Below is a small trained network, with its code and all its weights. Each question gives an input and a target symbol and asks what happens when units are switched off, that is, made to give their printed mean instead of their output.

import numpy as np


def w(rows, s, z=0):
    codes = np.array(rows[::2]) - 128.0
    scale = np.full(codes.shape[1], s)
    scale[-1] = z or s
    return codes * scale


def norm(h):
    return h / np.sqrt((h * h).mean(-1, keepdims=True) + 1e-5)


def f(y):
    return y / 2 * (1 + np.tanh(0.7978845608 * (y + 0.044715 * y**3)))


def softmax(a):
    e = np.exp(a - a.max(-1, keepdims=True))
    return e / e.sum(-1, keepdims=True)


def log_softmax(a):
    a = a - a.max(-1, keepdims=True)
    return a - np.log(np.exp(a).sum(-1, keepdims=True))


def net(x, mask):
    ids = ['ΛΞΣΨαβδζηθπτω'.index(c) for c in x.split()]
    T = len(ids)
    res = E[ids] + P[:T]
    u = 0
    for l in range(3):
        q, k, v = (norm(res) @ M[l].T for M in (Q, K, V))
        z = softmax(np.where(np.tri(T) > 0, q @ k.T / 4**0.5, -1e9)) @ v
        res = res + np.where(mask[u], z, O[l][:, -1]) @ O[l][:, :-1]
        u += 1
        y = f(norm(res) @ A[l][:, :-1].T + A[l][:, -1])
        res = res + np.where(mask[u : u + 4], y, B[l][:, -1]) @ B[l][:, :-1]
        u += 4
    return log_softmax(norm(res)[-1] @ U[:, :-1].T + U[:, -1])


Q, K, V, O, A, B = {}, {}, {}, {}, {}, {}
E = w([
[184,202,128,33,49,126,156,78],'Λ',
[107,192,135,66,19,83,143,193],'Ξ',
[68,191,136,117,130,153,169,58],'Σ',
[103,173,145,176,27,125,110,113],'Ψ',
[100,115,91,145,132,129,133,43],'α',
[79,99,114,113,237,15,143,134],'β',
[212,53,137,133,104,80,126,40],'δ',
[176,110,46,74,89,126,122,16],'ζ',
[247,98,146,127,250,243,152,158],'η',
[144,24,157,42,72,149,129,58],'θ',
[178,116,113,210,73,201,9,125],'π',
[108,27,34,73,185,225,113,99],'τ',
[92,67,229,99,58,177,186,183],'ω',
],0.015)
P = w([
[107,105,208,59,254,23,95,113],'0',
[41,216,201,109,161,127,44,44],'1',
[66,187,187,92,144,117,62,75],'2',
[80,202,189,97,109,147,46,82],'3',
[94,184,167,101,98,136,88,89],'4',
[107,179,160,105,83,150,93,98],'5',
[114,172,149,112,68,147,116,110],'6',
[130,153,139,124,56,153,121,112],'7',
[146,150,127,122,45,162,139,122],'8',
[165,135,117,129,33,171,149,128],'9',
[161,123,105,153,24,175,164,129],'10',
[176,115,96,168,9,185,181,134],'11',
],0.0094)
Q[0] = w([
[130,171,92,198,115,67,159,150],'L0H1',
[214,162,117,152,180,226,112,104],'L0H1',
[118,84,192,144,5,219,141,84],'L0H1',
[136,104,136,85,89,106,233,50],'L0H1',
],0.02)
K[0] = w([
[186,190,140,73,140,68,193,98],'L0H1',
[188,125,206,148,128,241,30,75],'L0H1',
[161,137,61,178,10,244,161,177],'L0H1',
[201,25,101,72,64,181,195,158],'L0H1',
],0.014)
V[0] = w([
[104,85,69,67,69,124,121,56],'L0H1',
[98,65,252,116,105,145,203,99],'L0H1',
[25,130,87,153,129,131,116,137],'L0H1',
[200,195,124,180,102,25,131,102],'L0H1',
],0.017)
O[0] = w([
[48,168,80,44,128,151,41,87,166],'L0H1',
[123,142,248,88,152,202,100,140,167],'L0H1',
[155,150,69,108,107,177,164,163,74],'L0H1',
[119,222,119,139,211,23,90,168,8],'L0H1',
],0.012,0.013)
A[0] = w([
[136,155,93,140,154,43,249,92,9],'L0N1',
[172,82,178,227,109,153,1,95,202],'L0N2',
[94,145,31,75,206,165,143,113,58],'L0N3',
[54,117,184,215,29,64,153,34,48],'L0N4',
],0.015,0.0016)
B[0] = w([
[179,93,62,98,103,159,99,75,161],'L0N1',
[50,152,144,175,127,128,120,149,254],'L0N2',
[129,126,155,152,93,131,189,57,202],'L0N3',
[231,195,149,4,94,109,138,132,181],'L0N4',
],0.017,0.01)
Q[1] = w([
[92,169,69,159,139,212,175,221],'L1H1',
[200,173,164,80,96,167,158,80],'L1H1',
[130,149,195,101,92,155,132,228],'L1H1',
[181,50,151,99,252,190,182,33],'L1H1',
],0.019)
K[1] = w([
[146,111,114,168,153,127,228,202],'L1H1',
[132,66,164,125,21,153,108,53],'L1H1',
[119,112,175,113,172,205,160,195],'L1H1',
[153,189,82,224,4,188,58,162],'L1H1',
],0.017)
V[1] = w([
[98,143,111,176,4,98,80,182],'L1H1',
[132,150,168,174,74,131,112,45],'L1H1',
[163,132,110,176,162,131,31,138],'L1H1',
[179,222,124,156,103,228,120,120],'L1H1',
],0.02)
O[1] = w([
[157,223,169,40,227,250,122,105,109],'L1H1',
[122,240,67,149,161,60,205,89,251],'L1H1',
[72,131,160,140,209,144,112,98,61],'L1H1',
[56,192,134,31,194,75,159,244,192],'L1H1',
],0.011,0.014)
A[1] = w([
[141,99,166,108,187,242,202,119,198],'L1N1',
[188,97,112,231,171,171,243,249,16],'L1N2',
[232,88,61,23,88,222,154,130,38],'L1N3',
[243,104,144,62,156,39,116,104,3],'L1N4',
],0.022,0.0024)
B[1] = w([
[134,128,190,158,156,75,191,221,244],'L1N1',
[171,215,186,196,107,250,247,14,249],'L1N2',
[13,54,60,221,117,110,91,119,251],'L1N3',
[165,139,95,33,114,127,211,117,158],'L1N4',
],0.019,0.016)
Q[2] = w([
[114,125,143,142,254,166,231,136],'L2H1',
[74,84,22,22,247,189,145,38],'L2H1',
[43,149,198,141,152,109,46,205],'L2H1',
[144,36,189,1,91,196,152,72],'L2H1',
],0.014)
K[2] = w([
[129,191,87,154,171,181,146,184],'L2H1',
[71,196,1,123,125,171,62,142],'L2H1',
[101,77,173,143,192,129,85,172],'L2H1',
[128,194,133,42,46,196,136,190],'L2H1',
],0.018)
V[2] = w([
[81,127,150,55,176,50,184,137],'L2H1',
[137,75,165,123,197,160,163,132],'L2H1',
[138,183,96,80,144,162,206,95],'L2H1',
[102,102,193,75,7,162,145,57],'L2H1',
],0.021)
O[2] = w([
[217,68,150,149,154,109,92,142,187],'L2H1',
[125,121,102,74,127,86,65,122,138],'L2H1',
[151,126,181,165,82,124,62,88,215],'L2H1',
[153,153,130,166,166,251,81,157,253],'L2H1',
],0.019,0.013)
A[2] = w([
[179,57,41,110,176,179,219,75,91],'L2N1',
[132,131,125,100,89,161,139,6,64],'L2N2',
[164,28,103,96,173,109,249,55,1],'L2N3',
[141,87,150,131,56,229,138,84,195],'L2N4',
],0.025,0.0039)
B[2] = w([
[216,104,82,99,10,135,138,97,173],'L2N1',
[129,178,132,171,132,108,54,203,186],'L2N2',
[67,195,115,133,251,185,125,64,170],'L2N3',
[70,105,150,17,128,122,197,106,251],'L2N4',
],0.024,0.023)
U = w([
[156,141,91,114,135,111,95,172,179],'Λ',
[164,116,113,191,116,106,119,149,134],'Ξ',
[176,108,159,43,70,36,131,106,166],'Σ',
[74,183,134,144,85,118,36,117,74],'Ψ',
[111,95,144,54,168,220,59,109,29],'α',
[195,141,43,102,135,162,106,45,89],'β',
[178,54,144,183,142,142,63,79,184],'δ',
[143,70,143,161,146,107,153,247,200],'ζ',
[131,167,179,201,111,157,181,85,81],'η',
[112,201,63,108,154,130,177,219,4],'θ',
[89,129,126,130,216,79,121,87,153],'π',
[68,48,89,146,87,131,148,132,172],'τ',
[186,128,61,173,198,201,109,180,153],'ω',
],0.011,0.0042)

Each question gives the input, a string of symbols that net reads in full, and the target symbol t.
The units are the heads (4 rows each of Q, K, V and O) and the neurons (one row each of A and B). Each row of codes is followed by its name. A weight is (code - 128) times the scale printed after its matrix; where a second scale follows, it is the last column's (O, A, B and U).
mask holds one flag per unit, layer by layer, with each layer's heads first. A switched-off unit (its flag False) gives its mean, the last column of its rows in O or B, instead of its output. The means were averaged over made-up inputs and are rounded, as every weight is.
A unit's drop is (log p(t) with every unit on - log p(t) with that unit switched off) / (log p(t) with every unit on - log p(t) with every unit switched off).
The circuit of an input: a set's keep is (log p(t) with only the set's units on - log p(t) with every unit switched off) / (log p(t) with every unit on - log p(t) with every unit switched off). Starting from the 12 units with the biggest drops (on a tie, the unit counted first), units are removed one at a time, each time the one whose removal leaves the highest keep (on an exact tie, the one counted first), for as long as the keep stays at least 0.8.
units of the circuit, in order: the units of the circuit, biggest drop first
top k neurons: the k neurons with the biggest drops, biggest first
top k neurons in layer l: the k neurons of layer l with the biggest drops, biggest first
input η Ξ β θ η Λ Ξ τ η η δ, target Σ: top neuron in layer 1 => [L1N4]
input ζ η τ θ Σ, target τ: top 4 neurons => [L1N3; L1N2; L0N2; L2N3]
input τ Λ τ τ Ψ, target θ: top 2 neurons => [L1N3; L1N2]
input ω ω η Λ η η θ ζ, target α: units of the circuit, in order => [L0H1; L1N2]
input β ω η Ψ θ θ β, target β: units of the circuit, in order => [L0N1; L2N1; L0H1]
input Ξ ζ Σ Σ, target Ψ: units of the circuit, in order => [L2N2; L1N1]
input θ η η η ζ θ β Λ, target α: top 3 neurons => [L1N1; L1N2; L1N3]
input τ η β τ θ θ θ Ξ Ξ ω Ψ π, target θ: top 2 neurons => [L0N1; L0N2]
input θ τ β τ Λ η ζ Ψ, target ω: top 2 neurons => [L1N2; L1N4]
input η δ η η π η ζ, target β: units of the circuit, in order => [L0N4; L2N3; L1N4; L2N1]
input η ω δ, target ζ: units of the circuit, in order => [L0H1; L1N1; L1N2]
input ω τ ζ η η τ τ ω, target ζ: top 3 neurons => [L1N1; L1N2; L2N4]
input η Ξ Λ τ τ θ η τ α Ψ, target Ψ: units of the circuit, in order => [L0H1; L1H1; L2H1; L1N2]
input Ψ η τ τ Λ, target τ: units of the circuit, in order => [L0H1; L1N3]
input Ψ η η Ξ, target π: top 2 neurons => [L0N4; L1N2]
input τ ζ η Ψ ω Λ Λ τ θ Σ τ Λ, target τ: units of the circuit, in order => [L1N3; L1N2]
input Ξ ζ Ξ ω τ τ τ β Ψ τ η Ψ, target α: top 2 neurons => [L1N1; L0N4]
input Ψ η θ τ η π η τ η η π, target π: top 2 neurons in layer 0 => [L0N2; L0N4]
input η η Σ η Λ, target Σ: top 2 neurons in layer 0 => [L0N4; L0N2]
input η τ η τ Λ Ψ η δ Ξ η η Σ, target Σ: top 3 neurons => [L0N4; L1N2; L1N4]
input β θ ζ Ξ τ δ Σ θ Ξ, target τ: top 2 neurons => [L1N2; L1N1]
input η Ξ Λ η η η η Ξ η η Λ, target Σ: units of the circuit, in order => [L0N4; L0H1]
input η Ξ η τ α θ, target τ: units of the circuit, in order => [L1N3; L0H1]
input π ζ Λ η τ, target π: units of the circuit, in order => [L2H1; L2N3; L1N2]
input τ ω θ, target ζ: units of the circuit, in order => [L0H1; L1N1; L1N2]
input τ Λ ω ζ η Σ π τ η β π, target θ: top 4 neurons => [L0N1; L1N2; L0N2; L1N3]
input τ τ η β Ψ ω θ Ξ Ψ, target θ: top 2 neurons in layer 0 => [L0N1; L0N2]
input Ξ ζ Ξ Ψ, target α: top 3 neurons in layer 0 => [L0N2; L0N3; L0N4]
input τ ζ θ η α β π Λ θ θ θ δ, target α: top 2 neurons in layer 1 => [L1N2; L1N3]
input Λ η Ψ η η ζ ω β Λ, target ζ: top 3 neurons => [L1N1; L1N2; L2N4]
